Below is a small trained network, with its code and all its weights. Each question gives an input and a class and asks what happens when units are switched off, that is, made to give their printed mean instead of their output.

import numpy as np


def w(rows, s, z=0):
    codes = np.array(rows[::2]) - 128.0
    scale = np.full(codes.shape[1], s)
    scale[-1] = z or s
    return codes * scale


def norm(h):
    return h / np.sqrt((h * h).mean(-1, keepdims=True) + 1e-5)


def f(y):
    return np.maximum(y, 0)


def log_softmax(a):
    a = a - a.max(-1, keepdims=True)
    return a - np.log(np.exp(a).sum(-1, keepdims=True))


def net(x, mask):
    res = np.array(x, float).reshape(1, 7) / 4 @ E
    u = 0
    for l in range(2):
        y = f(norm(res) @ A[l][:, :-1].T + A[l][:, -1])
        res = res + np.where(mask[u : u + 11], y, B[l][:, -1]) @ B[l][:, :-1]
        u += 11
    return log_softmax(norm(res)[-1] @ U[:, :-1].T + U[:, -1])


A, B = {}, {}
E = w([
[133,122,112,117,132,135,109,88,115,100,158,106],'x0',
[124,163,109,112,144,124,154,105,130,143,129,129],'x1',
[147,208,85,88,91,176,83,173,61,107,71,131],'x2',
[110,144,140,156,139,116,43,114,159,182,68,96],'x3',
[129,150,254,119,111,212,130,113,131,132,149,117],'x4',
[171,160,97,230,52,140,128,96,130,127,130,154],'x5',
[199,104,180,107,90,80,161,88,96,124,83,92],'x6',
],0.0084)
A[0] = w([
[161,165,104,191,61,103,151,108,170,75,116,140,4],'L0N0',
[177,135,120,138,103,101,240,143,95,23,142,144,38],'L0N1',
[143,127,136,127,140,145,98,84,169,190,53,76,93],'L0N2',
[123,64,160,166,155,116,181,111,172,176,163,119,141],'L0N3',
[119,101,28,142,181,73,64,156,105,126,134,149,106],'L0N4',
[140,164,137,165,154,77,40,84,166,169,43,65,95],'L0N5',
[155,146,126,72,151,157,111,171,107,111,106,150,137],'L0N6',
[84,148,64,152,168,188,76,169,149,123,222,148,113],'L0N7',
[141,112,157,59,68,146,237,144,120,119,158,166,91],'L0N8',
[254,101,149,126,149,96,117,88,105,141,90,123,41],'L0N9',
[214,113,177,58,61,30,143,72,85,117,82,83,125],'L0N10',
],0.0075,0.0022)
B[0] = w([
[100,97,119,102,166,168,80,57,253,59,8,163,192],'L0N0',
[26,65,106,138,120,129,128,158,77,109,118,151,216],'L0N1',
[3,45,146,116,129,207,164,83,64,147,214,163,192],'L0N2',
[175,141,133,155,229,88,81,114,90,77,95,134,219],'L0N3',
[174,155,250,65,24,85,108,101,128,217,128,144,230],'L0N4',
[89,29,40,142,121,147,185,155,43,32,175,147,231],'L0N5',
[154,93,181,148,192,79,100,76,63,68,67,104,194],'L0N6',
[133,120,105,188,106,163,193,233,144,193,131,39,226],'L0N7',
[17,79,95,153,88,125,44,94,93,173,173,111,209],'L0N8',
[95,169,86,89,78,103,153,169,154,160,191,42,193],'L0N9',
[132,198,103,180,135,148,174,225,229,178,88,91,254],'L0N10',
],0.0071,0.0067)
A[1] = w([
[187,80,85,137,143,60,139,120,131,151,100,138,156],'L1N0',
[127,198,98,92,118,168,87,126,44,125,96,99,57],'L1N1',
[119,150,107,89,89,99,63,153,139,112,79,127,92],'L1N2',
[117,177,122,159,142,162,123,199,186,182,143,113,92],'L1N3',
[192,112,119,190,218,65,164,71,159,132,184,138,4],'L1N4',
[169,167,120,201,93,179,117,76,148,118,102,195,130],'L1N5',
[204,161,101,123,153,172,139,146,49,100,57,113,39],'L1N6',
[93,177,245,155,129,225,84,110,130,135,169,135,114],'L1N7',
[132,164,102,112,84,169,136,165,80,95,65,145,21],'L1N8',
[128,127,83,117,67,72,134,142,93,153,142,201,149],'L1N9',
[111,128,176,1,209,87,109,184,101,126,110,85,117],'L1N10',
],0.0092,0.0023)
B[1] = w([
[216,254,160,24,175,148,129,123,25,170,177,121,202],'L1N0',
[47,134,170,168,188,103,129,158,127,168,175,133,217],'L1N1',
[210,191,163,160,154,123,134,119,105,127,207,158,184],'L1N2',
[153,114,84,138,100,115,180,173,174,115,92,63,215],'L1N3',
[100,191,188,230,149,136,26,204,120,133,153,140,197],'L1N4',
[178,119,90,45,173,149,74,38,172,54,45,160,190],'L1N5',
[119,102,191,189,165,49,73,166,163,137,189,104,184],'L1N6',
[194,181,108,22,63,40,175,104,67,185,159,171,227],'L1N7',
[104,67,215,175,225,81,104,112,181,128,159,116,220],'L1N8',
[100,104,169,64,96,186,188,91,65,153,181,134,203],'L1N9',
[191,132,52,172,86,186,109,55,198,51,51,170,253],'L1N10',
],0.0077,0.0071)
U = w([
[119,154,221,215,255,53,37,167,117,122,169,138,73],'0',
[147,131,71,164,117,116,179,196,163,153,115,53,255],'1',
[207,173,155,58,79,66,150,95,56,196,158,167,123],'2',
[41,24,62,146,143,162,127,127,39,105,147,150,64],'3',
[192,104,45,118,186,175,81,76,187,35,44,167,33],'4',
],0.01,0.0031)

Each question gives the input, the list of numbers given to net, and the class t.
The units are the neurons (one row each of A and B). Each row of codes is followed by its name. A weight is (code - 128) times the scale printed after its matrix; where a second scale follows, it is the last column's (A, B and U).
mask holds one flag per neuron, layer by layer. A switched-off neuron (its flag False) gives its mean, the last column of its row in B, instead of its output. The means were averaged over made-up inputs and are rounded, as every weight is.
A unit's drop is (log p(t) with every unit on - log p(t) with that unit switched off) / (log p(t) with every unit on - log p(t) with every unit switched off).
most important unit: the unit with the biggest drop
k most important neurons: the k neurons with the biggest drops, biggest first
top k neurons in layer l: the k neurons of layer l with the biggest drops, biggest first
input [-5,1,0,6,4,8,5], class 4: top 2 neurons in layer 0 -> L0N0, L0N7
input [0,2,-7,5,8,6,2], class 2: 3 most important neurons -> L1N7, L0N2, L1N8
input [6,7,0,1,-3,-5,2], class 4: top neuron in layer 1 -> L1N10
input [2,4,-6,-6,-2,-4,4], class 0: top 2 neurons in layer 0 -> L0N3, L0N5
input [-7,-2,6,0,4,-3,6], class 0: 3 most important neurons -> L0N6, L0N7, L1N8
input [4,2,0,4,-3,3,-4], class 1: 3 most important neurons -> L0N7, L0N1, L0N8
input [4,-8,7,-8,-3,-6,8], class 1: top 4 neurons in layer 1 -> L1N10, L1N4, L1N5, L1N0
input [-3,1,-4,-6,-4,5,-3], class 3: 3 most important neurons -> L0N1, L0N10, L1N7
input [1,2,-1,-3,-7,-4,-7], class 1: top 2 neurons in layer 0 -> L0N7, L0N5
input [-7,4,-5,6,0,7,2], class 4: top 2 neurons in layer 1 -> L1N5, L1N1
input [-5,8,-4,0,-2,-5,-4], class 4: 2 most important neurons -> L1N10, L0N10
input [-5,5,-3,7,-1,5,5], class 3: top 3 neurons in layer 0 -> L0N5, L0N2, L0N7
input [-7,-7,0,-4,2,7,7], class 1: 2 most important neurons -> L0N10, L0N9
input [-7,5,7,-3,-2,-8,3], class 4: top 3 neurons in layer 0 -> L0N7, L0N5, L0N3
input [-8,-7,8,4,-6,7,-6], class 0: 4 most important neurons -> L1N8, L0N10, L1N10, L1N2
input [-4,-2,6,5,0,7,1], class 4: most important unit -> L1N5
input [-8,-1,3,0,1,3,-6], class 1: 2 most important neurons -> L0N7, L1N3
input [0,-7,-3,7,-6,0,-5], class 3: top 2 neurons in layer 0 -> L0N5, L0N10
input [4,5,-2,6,-2,-4,5], class 3: 3 most important neurons -> L0N5, L0N2, L0N7
input [0,5,2,1,8,5,-1], class 2: most important unit -> L1N7
input [0,8,8,-8,-8,-3,-3], class 0: top 2 neurons in layer 1 -> L1N8, L1N1
input [-5,5,5,8,-8,6,-6], class 2: 2 most important neurons -> L0N4, L0N10
input [6,4,8,-8,6,-7,-3], class 0: top 2 neurons in layer 1 -> L1N1, L1N6
input [0,8,5,-4,5,4,2], class 0: 3 most important neurons -> L0N4, L1N8, L0N2
input [-5,2,5,6,4,6,0], class 3: top 2 neurons in layer 1 -> L1N10, L1N1
input [2,7,7,2,7,7,3], class 0: top 2 neurons in layer 0 -> L0N4, L0N8
input [8,-3,0,-8,4,7,4], class 3: most important neuron -> L0N1
input [-2,-7,-1,-3,1,3,-3], class 1: 2 most important neurons -> L0N7, L0N5
